Below are the code and all the weights of a small trained network. Each question names an input and a class and asks about switching units off, where a switched-off unit gives its printed mean instead of its output.

import numpy as np


def w(rows, s, z=0):
    codes = np.array(rows[::2]) - 128.0
    scale = np.full(codes.shape[1], s)
    scale[-1] = z or s
    return codes * scale


def f(y):
    return y / 2 * (1 + np.tanh(0.7978845608 * (y + 0.044715 * y**3)))


def log_softmax(a):
    a = a - a.max(-1, keepdims=True)
    return a - np.log(np.exp(a).sum(-1, keepdims=True))


def net(x, mask):
    res = np.array(x, float).reshape(1, 5) / 4 @ E
    y = f(res @ A[0][:, :-1].T + A[0][:, -1])
    res = res + np.where(mask, y, B[0][:, -1]) @ B[0][:, :-1]
    return log_softmax(res[-1] @ U[:, :-1].T + U[:, -1])


A, B = {}, {}
E = w([
[183,181,168,9,197],'x0',
[127,129,129,128,128],'x1',
[127,128,128,127,128],'x2',
[87,35,135,95,207],'x3',
[176,70,198,163,91],'x4',
],0.015)
A[0] = w([
[139,110,205,119,124,107],'N0',
[165,139,152,130,122,128],'N1',
[132,129,118,105,99,113],'N2',
[124,96,169,92,209,88],'N3',
[144,90,114,114,101,95],'N4',
[120,93,150,85,187,38],'N5',
[117,191,122,50,166,158],'N6',
[196,100,147,178,167,183],'N7',
[104,177,122,219,84,189],'N8',
[165,40,148,164,111,104],'N9',
[83,114,83,129,151,201],'N10',
[128,38,177,127,94,144],'N11',
[112,210,103,131,110,174],'N12',
[143,118,162,155,94,164],'N13',
[86,162,89,127,154,255],'N14',
[253,111,178,144,104,125],'N15',
[173,216,168,148,149,110],'N16',
[218,166,110,90,104,100],'N17',
[71,87,112,137,124,197],'N18',
[110,167,110,119,134,160],'N19',
[65,85,110,133,138,146],'N20',
[71,129,73,177,47,205],'N21',
[205,86,207,144,99,175],'N22',
],0.017,0.008)
B[0] = w([
[54,80,116,50,103,173],'N0',
[90,157,122,85,152,152],'N1',
[123,146,130,168,139,130],'N2',
[191,152,13,107,78,225],'N3',
[120,117,151,136,128,137],'N4',
[163,156,19,102,97,200],'N5',
[210,161,155,141,125,253],'N6',
[36,71,94,81,78,181],'N7',
[183,126,43,107,30,224],'N8',
[88,46,143,90,105,205],'N9',
[134,160,110,193,221,196],'N10',
[96,36,96,86,99,211],'N11',
[248,140,166,172,142,198],'N12',
[56,87,87,109,126,174],'N13',
[162,207,123,200,168,212],'N14',
[1,127,140,87,126,208],'N15',
[78,118,204,111,211,186],'N16',
[107,114,172,106,177,188],'N17',
[142,68,120,217,191,197],'N18',
[175,171,151,133,150,169],'N19',
[84,109,132,168,243,191],'N20',
[137,155,66,175,134,248],'N21',
[6,116,143,50,114,223],'N22',
],0.009,0.02)
U = w([
[199,150,55,156,107,254],'0',
[93,131,35,84,35,167],'1',
[185,169,244,127,141,50],'2',
[81,102,231,80,153,157],'3',
[100,117,105,183,216,62],'4',
[111,7,138,127,135,7],'5',
],0.013,0.0052)

Each question gives the input, the list of numbers given to net, and the class t.
The units are the neurons (one row each of A and B). Each row of codes is followed by its name. A weight is (code - 128) times the scale printed after its matrix; where a second scale follows, it is the last column's (A, B and U).
mask holds one flag per neuron, in row order. A switched-off neuron (its flag False) gives its mean, the last column of its row in B, instead of its output. The means were averaged over made-up inputs and are rounded, as every weight is.
A unit's drop is (log p(t) with every unit on - log p(t) with that unit switched off) / (log p(t) with every unit on - log p(t) with every unit switched off).
most important unit: the unit with the biggest drop
k most important neurons: the k neurons with the biggest drops, biggest first
drop when u is switched off: that unit's drop, to one decimal
input [0,-5,-7,3,-8], class 4: 3 most important neurons => (N8 N10 N20)
input [7,8,2,-5,0], class 2: most important unit => N6
input [-1,-2,-7,-7,0], class 0: 2 most important neurons => (N12 N8)
input [0,8,4,4,-1], class 4: 4 most important neurons => (N8 N20 N6 N12)
input [7,6,6,6,1], class 1: 2 most important neurons => (N0 N12)
input [4,-8,8,5,1], class 1: 2 most important neurons => (N12 N14)
input [-6,-6,-4,6,0], class 4: 2 most important neurons => (N20 N10)
input [0,5,2,3,1], class 5: 2 most important neurons => (N8 N21)
input [8,4,7,-2,1], class 3: 2 most important neurons => (N15 N16)
input [1,-2,2,7,6], class 1: 2 most important neurons => (N3 N5)
input [5,-4,0,-2,0], class 2: drop when N6 is switched off => 0.1
input [1,1,-1,0,-4], class 2: drop when N8 is switched off => 0.2
input [8,-8,0,-4,0], class 2: drop when N6 is switched off => 0.4
input [-7,-7,2,7,-7], class 4: drop when N13 is switched off => 0.0
input [-1,0,2,-8,-2], class 0: most important neuron => (N8)
